Below are the code and all the weights of a small trained network. Each question names an input and a class and asks about switching units off, where a switched-off unit gives its printed mean instead of its output.

import numpy as np


def w(rows, s, z=0):
    codes = np.array(rows[::2]) - 128.0
    scale = np.full(codes.shape[1], s)
    scale[-1] = z or s
    return codes * scale


def norm(h):
    return h / np.sqrt((h * h).mean(-1, keepdims=True) + 1e-5)


def f(y):
    return y / 2 * (1 + np.tanh(0.7978845608 * (y + 0.044715 * y**3)))


def log_softmax(a):
    a = a - a.max(-1, keepdims=True)
    return a - np.log(np.exp(a).sum(-1, keepdims=True))


def net(x, mask):
    res = np.array(x, float).reshape(1, 4) / 4 @ E
    u = 0
    for l in range(4):
        y = f(norm(res) @ A[l][:, :-1].T + A[l][:, -1])
        res = res + np.where(mask[u : u + 3], y, B[l][:, -1]) @ B[l][:, :-1]
        u += 3
    return log_softmax(norm(res)[-1] @ U[:, :-1].T + U[:, -1])


A, B = {}, {}
E = w([
[94,5,182],'x0',
[238,145,19],'x1',
[176,160,184],'x2',
[48,91,149],'x3',
],0.0026)
A[0] = w([
[254,104,61,149],'L0N1',
[162,90,146,6],'L0N2',
[180,155,84,237],'L0N3',
],0.007,0.0011)
B[0] = w([
[2,191,84,254],'L0N1',
[149,163,163,120],'L0N2',
[16,103,74,201],'L0N3',
],0.0051,0.003)
A[1] = w([
[63,105,160,251],'L1N1',
[29,92,110,167],'L1N2',
[42,203,2,147],'L1N3',
],0.0058,0.0019)
B[1] = w([
[147,166,25,187],'L1N1',
[255,167,11,192],'L1N2',
[131,132,37,253],'L1N3',
],0.0042,0.0057)
A[2] = w([
[142,172,155,127],'L2N1',
[121,166,181,5],'L2N2',
[152,43,254,172],'L2N3',
],0.0064,0.0021)
B[2] = w([
[104,196,168,124],'L2N1',
[146,92,169,90],'L2N2',
[163,236,3,253],'L2N3',
],0.005,0.0021)
A[3] = w([
[71,170,253,140],'L3N1',
[254,88,216,166],'L3N2',
[114,74,129,3],'L3N3',
],0.0075,0.0016)
B[3] = w([
[78,99,114,128],'L3N1',
[133,178,67,20],'L3N2',
[255,130,208,2],'L3N3',
],0.0079,0.00087)
U = w([
[144,96,187,15],'0',
[149,113,198,11],'1',
[152,101,209,10],'2',
[147,105,197,3],'3',
[92,162,8,223],'4',
[181,183,162,105],'5',
[32,129,194,149],'6',
[186,1,116,159],'7',
],0.014,0.007)

Each question gives the input, the list of numbers given to net, and the class t.
The units are the neurons (one row each of A and B). Each row of codes is followed by its name. A weight is (code - 128) times the scale printed after its matrix; where a second scale follows, it is the last column's (A, B and U).
mask holds one flag per neuron, layer by layer. A switched-off neuron (its flag False) gives its mean, the last column of its row in B, instead of its output. The means were averaged over made-up inputs and are rounded, as every weight is.
A unit's drop is (log p(t) with every unit on - log p(t) with that unit switched off) / (log p(t) with every unit on - log p(t) with every unit switched off).
The circuit of an input: a set's keep is (log p(t) with only the set's units on - log p(t) with every unit switched off) / (log p(t) with every unit on - log p(t) with every unit switched off). Starting from all 12 units, units are removed one at a time, each time the one whose removal leaves the highest keep (on an exact tie, the one counted first), for as long as the keep stays at least 0.8.
units of the circuit, in order: the units of the circuit, biggest drop first
top k neurons: the k neurons with the biggest drops, biggest first
drop of u: that unit's drop, to one decimal
input [8,6,-4,1], class 7: units of the circuit, in order -> L2N3
input [5,0,-7,-2], class 7: units of the circuit, in order -> L0N1, L2N3, L3N3
input [2,-7,-4,0], class 7: units of the circuit, in order -> L0N1, L1N2, L2N3, L3N3
input [7,-6,7,7], class 4: units of the circuit, in order -> L2N3, L0N1
input [5,-1,-4,8], class 7: top 2 neurons -> L0N1, L3N3
input [4,-4,-4,3], class 7: top 4 neurons -> L1N1, L0N1, L1N2, L3N3
input [2,-3,0,-7], class 5: units of the circuit, in order -> L1N3, L0N3, L0N1
input [5,-7,7,-1], class 5: units of the circuit, in order -> L2N3, L0N1, L0N3, L1N3
input [-2,-8,1,3], class 6: top 2 neurons -> L1N3, L0N3
input [2,-3,6,-8], class 5: top 3 neurons -> L1N3, L2N3, L0N1
input [8,-8,4,-5], class 5: top 2 neurons -> L2N3, L0N3
input [8,-3,-6,2], class 7: top 2 neurons -> L3N3, L1N1
input [8,-6,2,2], class 4: drop of L2N3 -> 4.2
input [8,-4,-4,8], class 7: drop of L0N1 -> 0.2
input [-4,-5,1,-5], class 6: drop of L0N1 -> 0.8
input [4,-1,-7,0], class 7: drop of L2N1 -> 0.0
